Look-ups in named tables: a row name and a column name give one cell, copied from the table.

Table Kunaz
cols = Ril, Tor, Dolenim, Dimasob, Viv, Mipumem, Zas, Runosup
Gir: [112, 117, 94, 156, 154, 115, 95, 45]
Pozu: [105, 112, 89, 158, 153, 117, 107, 46]
Sevudo: [130, 126, 105, 148, 153, 110, 72, 51]
Pizepes: [156, 141, 159, 82, 96, 117, 98, 182]
Segozek: [139, 130, 153, 83, 89, 123, 131, 195]
Zutoru: [170, 149, 154, 97, 118, 109, 55, 138]
Tupuv: [130, 126, 149, 85, 87, 126, 144, 196]
Fiv: [137, 129, 152, 84, 89, 124, 134, 195]
Lup: [109, 114, 91, 157, 153, 116, 103, 46]
Bezokem: [144, 134, 117, 138, 149, 108, 57, 62]
Vupu: [170, 149, 154, 96, 117, 109, 57, 139]
Sebalok: [76, 96, 101, 128, 107, 135, 197, 140]
Diveva: [72, 93, 93, 138, 117, 134, 192, 118]
Zifan: [150, 138, 123, 132, 146, 107, 51, 71]

Viv of Sevudo is 153
Dolenim of Zutoru is 154
Zas of Zutoru is 55
Tor of Pozu is 112
Tor of Sevudo is 126
Runosup of Gir is 45
Dolenim of Pozu is 89
Mipumem of Tupuv is 126
Viv of Vupu is 117
Viv of Gir is 154
Dolenim of Segozek is 153
Tor of Bezokem is 134
Dimasob of Vupu is 96
Viv of Pizepes is 96
Mipumem of Segozek is 123
Zas of Fiv is 134

Table Pudugo
,Defesa,Dul,Dimi,Pemod,Mupofem
Rol,25961,-7169,50659,-12708,-21772
Funom,-47175,655,31382,33700,-38072
Bulen,28973,-12074,-24037,14324,-37736
Vuza,-7643,-19532,36134,-76851,-35086

What is the Dul of Vuza in Pudugo?
-19532
What is the Pemod of Bulen in Pudugo?
14324
What is the Dimi of Rol in Pudugo?
50659
What is the Dimi of Funom in Pudugo?
31382
What is the Defesa of Rol in Pudugo?
25961
What is the Dul of Bulen in Pudugo?
-12074
What is the Dimi of Bulen in Pudugo?
-24037
What is the Dul of Funom in Pudugo?
655
What is the Pemod of Rol in Pudugo?
-12708

Fus =
columns: Fub, Mik, Nagon, Som, Zosizab, Godevuv, Rozagez
Favekeb: [60, 124, 154, 117, 107, 165, 108]
Febova: [110, 117, 107, 128, 127, 152, 124]
Rivaf: [90, 112, 138, 135, 145, 152, 102]
Guzu: [116, 135, 87, 123, 118, 133, 151]
Kobam: [5, 118, 137, 90, 149, 60, 82]
Muv: [89, 111, 122, 136, 138, 127, 111]
Zit: [44, 111, 163, 111, 116, 80, 118]
Vip: [81, 101, 193, 124, 119, 125, 97]
Sitil: [97, 141, 113, 115, 127, 153, 117]
Bol: [88, 140, 139, 103, 123, 117, 123]
Dun: [169, 141, 71, 106, 120, 170, 169]

What is the Rozagez of Kobam in Fus? 82
What is the Nagon of Vip in Fus? 193
What is the Zosizab of Rivaf in Fus? 145
What is the Nagon of Guzu in Fus? 87
What is the Fub of Bol in Fus? 88
What is the Godevuv of Rivaf in Fus? 152
What is the Mik of Bol in Fus? 140
What is the Nagon of Febova in Fus? 107
What is the Fub of Guzu in Fus? 116
What is the Godevuv of Dun in Fus? 170
What is the Godevuv of Zit in Fus? 80
What is the Godevuv of Favekeb in Fus? 165
What is the Fub of Febova in Fus? 110

Vevoz:
	Dizepit	Dotege	Kal	Nodotu	Lib	Pomebo	Sem	Patimut	Zature
Bogirap	19	38	45	36	39	40	33	43	36
Tuf	22	33	43	37	37	42	46	40	67
Gonile	38	37	50	38	59	45	50	40	73
Pul	30	54	26	43	40	23	38	29	33
Mim	21	44	37	37	46	34	19	30	46
Mufa	31	39	47	36	51	40	53	28	85
Tad	45	41	30	37	27	49	65	46	38
Vazufu	27	21	52	44	52	55	33	62	31
Pefamem	51	38	45	53	48	53	48	41	79
Duzup	38	29	39	50	39	68	32	55	25
Fisas	25	41	34	35	32	38	51	40	41
Fike	31	29	51	38	43	48	43	44	57

Tad, Nodotu => 37
Pul, Sem => 38
Mufa, Kal => 47
Pefamem, Zature => 79
Mim, Dizepit => 21
Mim, Pomebo => 34
Tuf, Pomebo => 42
Pefamem, Sem => 48
Mim, Patimut => 30
Fisas, Patimut => 40
Tuf, Nodotu => 37
Tad, Dizepit => 45
Pul, Zature => 33
Mufa, Patimut => 28
Which row has the largest Sem? Tad

Table Vagasa
,Vuva,Rom,Vov,Pevi,Zug,Kig,Pako,Gavi,Bizu,Gopogi
Lel,-5914,786,-766,-835,1292,-1299,-2105,1042,-3586,-3490
Devoz,-710,78,-2089,-2193,-720,-3504,-2267,-1908,57,-1912
Dunafum,-1478,-322,-1045,-1513,-1595,314,-965,-1714,-1365,-1092
Ratebor,2133,71,-338,-589,6998,-2192,6251,-4287,534,2923
Goz,5,-1926,-332,-1323,8,-1748,500,-2161,-3257,-2514
Niv,-730,-879,-1062,-473,-1840,-711,-2268,467,-1042,-762

Zug of Dunafum = -1595
Vov of Niv = -1062
Gopogi of Goz = -2514
Gopogi of Lel = -3490
Gavi of Niv = 467
Pevi of Niv = -473
Gavi of Ratebor = -4287
Gavi of Lel = 1042
Bizu of Goz = -3257
Bizu of Devoz = 57
Gavi of Dunafum = -1714
Pevi of Devoz = -2193
Zug of Lel = 1292
Vov of Lel = -766
Gopogi of Devoz = -1912
Which row has the largest Rom? Lel

